Small tables with named rows and columns. After each table, cells are looked up by row and column.

Dapapal =
cols = Nanudif, Dorari, Kezig, Vokuvog, Puzifu, Nati, Kez
Lugu: [215, 110, 148, 6, 163, 45, 146]
Kav: [6, 244, 176, 202, 202, 110, 54]
Bof: [115, 32, 88, 47, 57, 7, 28]
Kubedop: [110, 57, 181, 140, 16, 217, 244]
Ziv: [119, 181, 223, 58, 4, 27, 136]

Ziv, Kez -> 136
Kav, Dorari -> 244
Bof, Dorari -> 32
Kav, Vokuvog -> 202
Lugu, Kezig -> 148
Bof, Puzifu -> 57
Kubedop, Dorari -> 57
Kav, Kez -> 54
Ziv, Kezig -> 223
Which row has the largest Kez? Kubedop

Rila =
|  | Diduz | Bipa | Nedigiz | Rut | Mil | Nad | Kimo | Zunavim |
|---|---|---|---|---|---|---|---|---|
| Vis | 74 | 42 | 143 | 232 | 193 | 229 | 207 | 131 |
| Tego | 88 | 75 | 82 | 205 | 165 | 178 | 236 | 36 |
| Fuv | 62 | 83 | 71 | 201 | 162 | 169 | 227 | 29 |
| Bop | 6 | 31 | 149 | 197 | 118 | 238 | 238 | 76 |

What is the Bipa of Fuv in Rila? 83
What is the Zunavim of Bop in Rila? 76
What is the Nedigiz of Bop in Rila? 149
What is the Nad of Fuv in Rila? 169
What is the Nedigiz of Vis in Rila? 143
What is the Rut of Fuv in Rila? 201
What is the Mil of Tego in Rila? 165
What is the Zunavim of Tego in Rila? 36
Row with the largest Nedigiz: Bop

Safek:
	Zomon	Nok	Nerid	Dutisef	Zorifa	Pem	Ranud	Kanavot	Kogabu	Sovide
Magot	94572	53405	19124	61677	71579	43686	43410	44352	48847	83207
Tiz	66524	53428	62551	58254	59203	53820	53789	60237	56714	45831
Rovubu	58932	58922	57664	56680	54918	57963	58979	57127	60266	54015

Ranud of Rovubu is 58979
Kanavot of Magot is 44352
Sovide of Magot is 83207
Kanavot of Rovubu is 57127
Kogabu of Rovubu is 60266
Kogabu of Magot is 48847
Kogabu of Tiz is 56714

Table Goka
|  | Varuf | Denona |
|---|---|---|
| Poz | 146 | 88 |
| Pugi | 12 | 232 |
| Guroti | 144 | 80 |
| Rapag | 76 | 189 |
| Mumi | 108 | 122 |
| Fel | 105 | 102 |
| Libu | 102 | 114 |
| Pife | 80 | 188 |
| Pama | 2 | 243 |
| Sibim | 108 | 112 |
| Bivam | 101 | 121 |

Denona of Rapag = 189
Denona of Pugi = 232
Varuf of Libu = 102
Varuf of Fel = 105
Varuf of Pife = 80
Denona of Pama = 243
Varuf of Mumi = 108
Varuf of Pugi = 12
Denona of Pife = 188
Varuf of Sibim = 108
Denona of Mumi = 122
Denona of Sibim = 112
Varuf of Rapag = 76
Denona of Bivam = 121
Denona of Libu = 114

Kekit:
|  | Nivopo | Tilo | Piv |
|---|---|---|---|
| Fopoto | 138 | 163 | 96 |
| Giv | 37 | 147 | 200 |
| Tis | 152 | 175 | 78 |
| Sof | 92 | 184 | 125 |
| Gubigu | 120 | 96 | 158 |
| Vilefa | 79 | 142 | 154 |
| Gon | 99 | 102 | 139 |

Fopoto, Tilo: 163
Gon, Piv: 139
Gubigu, Nivopo: 120
Gon, Nivopo: 99
Vilefa, Piv: 154
Tis, Piv: 78
Sof, Nivopo: 92
Giv, Tilo: 147
Giv, Piv: 200

Tez
        Lus  Nedunim  Nunarul  Bod  Pak
Tipu     74       31       53   45   48
Mez      83       20       70   48   42
Mezini   22       78       12   80   88

Mezini, Pak => 88
Mez, Bod => 48
Mez, Lus => 83
Mezini, Nunarul => 12
Tipu, Nedunim => 31
Tipu, Pak => 48
Mez, Nunarul => 70
Mezini, Lus => 22
Tipu, Bod => 45
Tipu, Nunarul => 53
Mez, Pak => 42
Mezini, Nedunim => 78
Mez, Nedunim => 20
Row with the largest Nunarul: Mez

Ret.csv
,Bivumaf,Lopenu,Talekav,Vorato,Fetoza
Disolal,71.115,35.653,49.559,30.911,80.724
Pob,27.609,26.111,50.061,38.106,44.617
Lil,37.286,63.622,73.337,63.225,82.903
Fefanoz,55.227,60.450,51.982,60.086,78.194
Sil,33.004,36.350,20.565,37.308,77.228
Non,50.158,24.361,81.908,70.975,63.660
Gonetad,56.805,50.124,19.702,58.631,29.398

What is the Bivumaf of Non in Ret? 50.158
What is the Vorato of Fefanoz in Ret? 60.086
What is the Fetoza of Lil in Ret? 82.903
What is the Vorato of Sil in Ret? 37.308
What is the Talekav of Lil in Ret? 73.337
What is the Fetoza of Disolal in Ret? 80.724
What is the Bivumaf of Fefanoz in Ret? 55.227
What is the Talekav of Gonetad in Ret? 19.702
What is the Fetoza of Pob in Ret? 44.617
What is the Vorato of Pob in Ret? 38.106
What is the Talekav of Disolal in Ret? 49.559
What is the Fetoza of Non in Ret? 63.660
What is the Lopenu of Gonetad in Ret? 50.124
What is the Talekav of Non in Ret? 81.908
What is the Vorato of Gonetad in Ret? 58.631
What is the Bivumaf of Disolal in Ret? 71.115
What is the Bivumaf of Lil in Ret? 37.286
What is the Vorato of Disolal in Ret? 30.911
Which row has the largest Lopenu? Lil

Table Tarofo
,Dorub,Bes,Tuz,Let,Losor,Piru,Fosu,Sim,Gul,Moz
Lar,-284,60,-42,-198,18,-91,-166,188,-137,-68
Foselu,-355,-20,-271,-323,271,56,-208,313,-245,267
Gimipi,-43,-1,-25,-69,-223,-108,-206,-98,55,-392
Bev,-430,-30,-311,-137,-95,-62,-396,34,-329,146
Fif,-124,-58,156,77,-353,-91,38,-373,-154,-437
Vigi,44,-120,-90,-14,-207,74,-117,-352,-38,-407
Saz,-573,21,-516,-154,-181,50,-491,-101,-324,240
Suk,-585,344,212,-87,283,206,-90,819,38,242
Nozu,-62,-143,-97,-39,-156,65,-48,-315,-125,-249
Nekiva,-468,91,380,-222,440,78,469,621,-114,314
Puvas,-435,360,177,24,-140,89,-234,342,101,-223
Vip,-445,-36,-271,-194,-54,-154,-295,184,-165,255
Dil,-122,-138,-164,-189,56,-23,-115,33,-111,-5
Salez,-460,-87,690,-113,89,-427,745,257,-380,117

Puvas, Dorub -> -435
Vigi, Fosu -> -117
Bev, Piru -> -62
Nekiva, Moz -> 314
Bev, Dorub -> -430
Vip, Losor -> -54
Suk, Fosu -> -90
Puvas, Tuz -> 177
Salez, Tuz -> 690

Table Zuboze
cols = Pilete, Gibizov, Sikel, Roket, Vug, Keto, Rol, Zas, Dumega, Vod
Benukol: [-3.190, -1.632, -2.674, -3.696, -1.948, -2.454, -1.495, -3.630, -3.753, -2.362]
Kepa: [-3.092, -1.760, -2.674, -3.529, -2.009, -2.516, -1.581, -3.485, -3.550, -2.379]
Suvisug: [-4.999, 2.113, -0.975, -7.338, -0.320, -1.594, 0.877, -7.141, -7.015, -0.616]
Rirola: [-2.709, -2.561, -2.616, -2.680, -2.523, -2.689, -2.511, -2.676, -2.697, -2.633]
Fodeg: [-2.024, -2.474, -3.324, -2.827, -2.505, -3.457, -2.870, -2.795, -2.719, -3.247]
Kamu: [-4.346, -5.623, -2.633, -0.519, 4.246, 8.216, -2.545, -0.380, 0.292, -1.889]
Nit: [-2.851, -2.464, -2.659, -2.841, -2.455, -2.677, -2.196, -2.846, -2.940, -2.518]
Gusez: [-2.666, -2.627, -2.656, -2.650, -2.639, -2.649, -2.569, -2.660, -2.723, -2.628]
Sonad: [-3.561, -0.352, -2.380, -4.988, -1.160, -2.120, -1.018, -4.858, -4.889, -2.083]
Vuvegom: [-3.337, -0.656, -2.308, -4.895, -1.180, -2.227, -1.458, -4.977, -4.772, -2.135]
Fup: [-3.283, -1.723, -2.529, -3.755, -1.866, -2.459, -1.539, -3.627, -3.876, -2.161]
Fosuzap: [-2.966, -2.091, -2.594, -3.181, -2.152, -2.604, -1.962, -3.143, -3.215, -2.494]

Suvisug, Sikel: -0.975
Rirola, Roket: -2.680
Benukol, Vod: -2.362
Gusez, Dumega: -2.723
Rirola, Zas: -2.676
Kepa, Gibizov: -1.760
Benukol, Gibizov: -1.632
Kamu, Zas: -0.380
Vuvegom, Roket: -4.895
Kamu, Dumega: 0.292
Fosuzap, Pilete: -2.966

